[128 = 0]

[135 176 165 123 181 141  99 126 221 123 104 133 186 154 117 119 123 126
 111 136 122 107 128 136 135  96  97]  R, (89)
[125 149 213 125 186 152  76 127 172 121 132 141 165  71  58 130 113 138
 132 115  93  85 122 130 125 120  85]  F, (83)
[138 134 133 128 128 128 118 130 179 133 132 114 118 127 122 128 125 132
 130 125  96 152 126 118 112 122 122]  R, (89)
[128 135 134 100 125 150 111 144 190 183 108 107 122 127 128 127 122 115
 159 116 104 133 130 116 125 121 108]  R, (89)
[113 123 127 166 135 140 117 155 158 121 154 116 111  88 105 118 144 152
 171 144 115 108 154 107 118 131  95]  R, (89)
[122 143 147 210 108 135 132 147 187 126 140 118 175  62 119 132 140 164
 147 164  84  47 138 128 128 128  78]  V, (89)
[132 127 108 124 153 141 117 135 167 115 147 168 117 155 129 160 125 128
 122 110 121  70 139 167 142 125  74]  R, (89)
[129 169 136 113 138 171  99 156 230 119 127  91 158  83 118 121 158 143
 155 135  53  63 144  81 131 142  56]  R, (89)
[133 197 190 108 124 107  37 110 184 165  39 114 171  96 130 139 131 119
 104 127 145 159 132  99 150 109  94]  L, (83)
[106 187 152 162 177 146 105 151 226 104 142 104 135  97 137 130 138 161
 124 125  99  83 167 117 132 142  70]  R, (83)
[139 119 140 122 144 124 114 130 158 126 133 154 134  93 107 121 122 145
 131 134 108  99 132 139 138 133  85]  R, (93)
[136 151 135 122 116 155 123 154 195 140  96  89 137  82 131 110 110 123
 156 137 104  90 129 113 122 129  76]  R, (89)
[107 140 131 125 142 124 101 133 213 151 141 151 157 128 128 119 126 122
 120 110 118 104 124 151 129 150  94]  V, (89)
[119 144 132 126 123 162 101 156 193 117 128 107 122 115 121 134 124 154
 131 117  89 105 144 119 129 158 125]  R, (93)
[131 141 135 179  99 110 117 146 178 112 112  92 127 127 115 122 134 150
 139 128 123 107 135 108 129 130 109]  R, (89)
[109 161 141 111 133 191  10 160 233 119 114  77 140  60 100 118 144 147
 112 137  78  27 155 128 135 143 105]  R, (93)
[134 153 159 118 131 109  78 127 197 136 137 139 104  78 130 137 123  97
 151 127 122 127 114 129 128 132  69]  F, (93)
[137 191 174 117 162 143  93 167 190 148  67  88  84 111 135 138 159 127
 127 116 140 127 144 108 148 130 101]  R, (83)
[ 93 142 151 131 156 155 113 170 198 120 170 126 131  84 107 123 122 156
 123 137  75  66 151 144 123 141  94]  L, (93)
[141 131 134 124 134 128 118 132 149 129 164 128 103  90 120 154 125 153
  85 114  67 100 142 120 138 135 162]  V, (93)
[147 168 144 118 121 128 111 123 157 139 109 118 136 126 154 126 158 136
 142 139 111 144 117 113 128 123 116]  R, (89)
[115  86  92 138 186 177 167 198 127  83 252 164  80 102  70 114 114 188
 198 114  68  78 134  86  98 128 139]  R, (93)
[111 148 138 136 142 184 101 147 191 132 171 140 131 174 106 118 146 140
 112 124  89 111 114  61 118 146 121]  L, (93)
[109 146 117 106 150 153  98 148 175 133 160 155 150  59 116 111 123 128
 119 138  76  83 120 146 125 135  91]  L, (93)
[113 172 174 100 123 141  71 124 211 138  65 130 144 128 103 126 133 127
 105 134 122 155 141 138 139 141  96]  R, (89)
[148 132 140 113 152 141 106 141 198 116 140 158 173 102 121 145 110 120
 116 127  92  92 115 143 137 141 104]  V, (89)
[111 166 155 131 147 138  92 121 178 134 152 143 147 141 120 136 128 129
 124 137  93  94 132 112 117 133  66]  V, (93)
[111 129 131 126 134 148 127 173 220 116 157 120 115 104 125 126 129 139
 140 131 111  85 151 112 118 135 114]  R, (89)
[111 160 156 140 130 141 118 158 164 114  95  96 146 146 158 140 128 117
 133  95 128 166 114  98 142 132 127]  R, (83)

[114 132 127 135 104 131 125 113 127 129 133 128 136 123 120 142 127 136
 126 129 125 118 126 122 153 118 112]  HF, PF
[134 138 132 150 143 117 140 133 127 135  99  92 140 140 131 143 114 146
 112 123 124 130 140 138 130 133 162]  Ll, GJ
[116 131 112 131 103 124 140 124 119 129 121  96 127 125 116 106 127 131
 122 113 122 125 122 125 143 126 114]  HF, GJ
[131 142 124 127 116 119 122 115 111 130 130 135 129 115 117 119 120 119
 144 119 125 111 121 121 132 132 103]  HF, Mj
[123 115 131 141 111 139 126 136 148 133 105 168 141 137 144 142 105 145
 116 133 126 138 131 126 136 117 167]  Ll, PF
[135 140 121 143 125 123 144 131 128 134 114 107 135 138 134 135 120 139
 130 122 123 135 128 135 125 132 137]  Ll, GJ
[110 149 116 138  89 124 132 119 116 133  97 121 141 120 111 133  94 137
 132 116 122 123 116 123 143 121 133]  HF, GJ
[136 132 135 142 126 130 137 120 129 133 120 151 128 130 148 149 108 153
 110 125 119 126 134 140 129 124 149]  Ll, PF
[103 132 111 133  99 129 141 129 127 126 108  78 138 133 108 120 130 134
 118 117 129 137 121 122 147 121 123]  HF, GJ
[109 142 121 135 116 113 129 111 132 124 126 121 143 127 109 130 146 136
 139 119 121 114 126 123 144 128 109]  HF, Mj
[146 133 128 135 138 134 147 143 135 132 119 113 123 142 151 137 117 141
 126 124 128 145 132 143 109 130 158]  Ll, GJ
[125 123 137 136 111 123 132 117 131 133 122 161 139 123 131 108 112 132
 117 121 126 122 121 124 139 115 142]  HF, PF
[137 141 121 140 141 119 148 131 127 133 108 125 128 139 144 131 121 144
 131 118 123 138 127 144 107 132 152]  Ll, GJ
[145 143 134 146 144 109 151 121 129 137 119 116 134 142 145 121 123 143
 119 117 123 136 130 142 122 136 157]  Ll, GJ

[122 119 104  97 160 149 118  91 133 126 150  73 132 114 120 117 133 118
 122 136 120 168  98 130  62 120 146]  JH, ZH
[122 116 126 103 160 131 122 138 169 132 123  98 118 138 131 120 141 114
 107 126 147 129 130 127 167 126 123]  HT, Bh
[124 128 123 105 183 153 133 109 115 132 138 102 125 122 126 126 146 132
 126 122 115 131 132 142 101 120 142]  JH, FQ
[111 166 129 104 128 134 130 132 138 142 139 108 154  95 139 127 116 107
 124 124 102 120 120 133 133 128 169]  PR, NJ
[122 148 112  90 183 147 129 123 100 133 153 118 147  98 137 121 126 121
 133 131  89 142 109 147  74 138 157]  HT, ZH
[114 144 126  96 164 136 123 118  99 127 130  97 144  86 144 133 139  83
 124 135  90 136 127 138  97 128 203]  HT, FQ
[126 145 119 114 156 128 142 120 133 130 130 104 143 111 134 124 125 109
 121 122 109 134 118 133 136 126 159]  PR, Bn
[119 143 120 110 158 135 148 110  86 131 138  97 130 119 134 119 133 123
 118 129  96 133 136 140 119 130 165]  PR, FQ
[124 144 135 117 171 125 133 108 127 132 133 108 128 115 139 123 137 109
 120 125 125 131 114 129 114 129 145]  JH, Bh
[109 142 129  82 186 157 130 119 104 140 130  98 138 126 138 124 145 133
 126 119  89 137 120 137 104 132 124]  HT, Bh
[122 122 112  96 168 143 130 109 124 133 137  88 117 121 128 126 139 115
 108 126 111 141 129 132 105 115 147]  HT, FQ
[ 71 138 128 105 151 150 133 106  89 137 135 101 146 120 119 133 139 119
 131 126  83 141 131 145 129 117 174]  HT, FQ
[115 133 116 111 188 147 133 116 122 131 144 113 156 128 125 127 142 129
 141 119  94 155 115 135  63 124 150]  HT, Bn
[110 147 108  72 193 164 129  88  87 131 153  88 160 104 135 125 142 107
 125 129  69 141 109 137  66 118 203]  HT, FQ
[116 141 134 104 173 145 136 123 111 191 138 105 131  92 121 134 132 122
 123 116  94 118 119 135 111 126 159]  HT, Bh
[120 146 138 105 161 132 129 127 104 116 147 104 145  92 138 119 130 115
 136 126 108 140 117 135 115 133 178]  HT, ZH
[127 158 127  74 184 131 127 118 105 139 137 109 131  98 147 126 130 105
 127 129 107 124 116 133 106 124 165]  JH, FQ
[123 140 119 105 121 146 128  93 104 141 133 101 151 104 133 129 137 122
 129 132 101 120 123 127 126 133 171]  PR, ZH
[119 146 131 122 150 152 133 131 105 134 139 110 158 110 137 127 130 125
 140 126  90 123 125 133 158 141 173]  PR, Bh
[119 170 122  99 151 141 120 140 133 136 133  77 130  98 133 141 128  91
 121 147 109 132 124 120 148 134 150]  HT, ZH
[124 141 127 108 167 139 130 127 118 132 138 112 146 116 149 122 137 131
 133 122  86 136 130 131  77 119 152]  HT, Bn
[123 146 122  94 165 133 117 132 149 132 136 129 128  97 140 124 131 110
 121 126 114 142 120 118  93 126 135]  JH, ZH
[120 125 129 102 149 146 133 123 113 136 135 109 145 124 150 125 137 121
 127 125  89 135 119 134  85 124 169]  HT, FQ
[111 138 117 115 130 136 125 113 124 138 136 110 154 147 133 120 131 120
 127 134  89 133 140 145 126 127 190]  PR, ZH
[138 148 133 135 120 150 130 138 124 128 137 119 149 131 123 134 137 136
 131 132  87 128 139 128 115 133 160]  PR, ZH
[125 141 133 106 163 140 125 125 127 134 124 118 136 105 134 128 123 122
 126 133 116 132 108 129  99 125 151]  JH, Bh
[122 129 125 104 173 142 141 125 127 136 129 101 122 126 136 117 141 114
 126 153 109 140 124 135 103 122 129]  JH, FQ
[123 139 124 112 179 149 130 137 134 132 132 120 138 118 138 136 136 134
 131 132  86 144 111 139  92 124 157]  HT, ZH
[116 133 121 126 133 114 134 111 115 131 139 118 132 123 126 127 127 135
 135 134  97 129 128 131 109 122 139]  PR, FQ
[118 126 133 131 116 133 127 123 149 138 130 111 122 144 136 120 133 129
 116 116 110 132 145 128 141 132 128]  PR, ZH
[115 135 131  87 137 131 139  99 103 136 130  88 138 120 133 129 140 146
 124 133  80 136 148 136  94 127 180]  PR, FQ
[108 140 119  78 203 145 128 126 106 129 134  79 135  91 136 126 130 112
 126 136 112 151 135 131 143 137 162]  HT, Bh
[110 146 112  97 131 131 117 136 132 132 130  88 147 118 141 128 121  95
 114  37  87 136 127 121 123 130 165]  PR, NJ
[103 142 114 107 159 139 129 125 128 117 139  90 131  87 143 112 131  93
 120 134 100 137 103 135 131 129 188]  HT, ZH
[110 152 139 116 149 141 134 124 107 137 136 118 162  80 129 122 117 129
 133 146  79 143 102 140  65 137 166]  HT, NJ
[106 139 114  85 168 134 133 118 125 133 134  91 120 111 136 123 142 106
 115 119 118 132 120 139 109 131 143]  HT, FQ

[127 211 131  75 109 120 131 136 143 126 136 130 141 125 130 147 121  92
 124 113 121 106 135 138 131 125 118]  <81>, [68]
[118 157 113 104  90 131 122 118 135 120 115 123 132 136 145 136 144 105
 124 132 123 101 101 115 128 137 128]  <81>, [70]
[153 116 113 139 105 117 119 110 146 128 109 125 134 146 211 126 124 101
 130 123 130  94 121 114 139 118 121]  <91>, [70]
[119 189 138 107  58 133 122 122 143 130 125 110 134 135 127 146 147 104
 119 142 104  92 122 134 144 136 141]  <81>, [75]
[131  52 141 155 149 126 130 123 134 115 134 131 117 127 131 132 134 119
 127 153 132 125 119 133 137 122 106]  <84>, [70]
[148 131 109 120 127 118 129  98 164 126 118  94 152 127 171 130 135 101
 117 145 135  85 113 113 172 134 123]  <81>, [70]
[131 156 131 117  77 133 132 122 134 134 142 133 138 129 125 127 133 131
  96 126 125 118 145 123 139 133 142]  <81>, [75]
[138 119 126 109  78 121 111 119 130 133 130 145 132 139 154 138 127  90
 122 133 129 104  98 120 122 132 129]  <81>, [70]
[147 161 112 101  71 138 126 107 133 117 113 114 131 138 159 132 125 102
 123 145 133  88 116 129 136 137 132]  <91>, [70]
[113 169 116 101 112 163 134 109 112 133 122 148 138 117 105 126 110 113
 119 134 135 135 108 112 114 145 126]  <86>, [78]
[123 190 128  80 127 136 134 132 133 135 130 125 136 138  91 162 159 135
 127 128 127 128 134 128 128 134 156]  <81>, [78]
[109  86 170 119 140 145 128 136 123 136 135 127 120 128  80 118 136 116
 133 152 135 117 112 132 142 128 124]  <84>, [75]
[117 171 122 102 116 120 127 124 150 142 129 130 178 116 138 136 121 103
 120 123 130 120 122 124 135 130  91]  <91>, [68]
[108 215 149  70  63 139 120 118 139 135 142 124 136 128 105 135 131 118
 134 135 122 124 138 114 128 148 125]  <91>, [78]
[127 156 121  99  91 134 130 111 126 132 121 108 126 132 138 147 135 104
 130 137 140 104 113 128 133 138 131]  <81>, [70]
[130 138 113 128  84 131 121 111 136 134 107 118 117 140 172 134 114  69
 121 136 133  89 110 139 148 133 130]  <91>, [70]
[123  63 130 137 172 114 146 116 130 129 120 133 123  99 104 127 126 104
 130 123 125 145 110 112 121 117 120]  <84>, [68]
[117 126 121 141 109 106 139 118 162 128 114  89 122 133 199 141 126 109
 120 129 132  87 136 139 149 122 124]  <91>, [70]
[136 191 129 112 115 108 104 129 119 123 142 163 137 130 160 131 138 118
 201 102 122 136 140 123 120 135 124]  <81>, [68]
[132  41 124 177 156 129 143 134 129 130 134  96 129 138 139 128 121 115
 126 139 129 118 110 139 137 127 129]  <84>, [70]
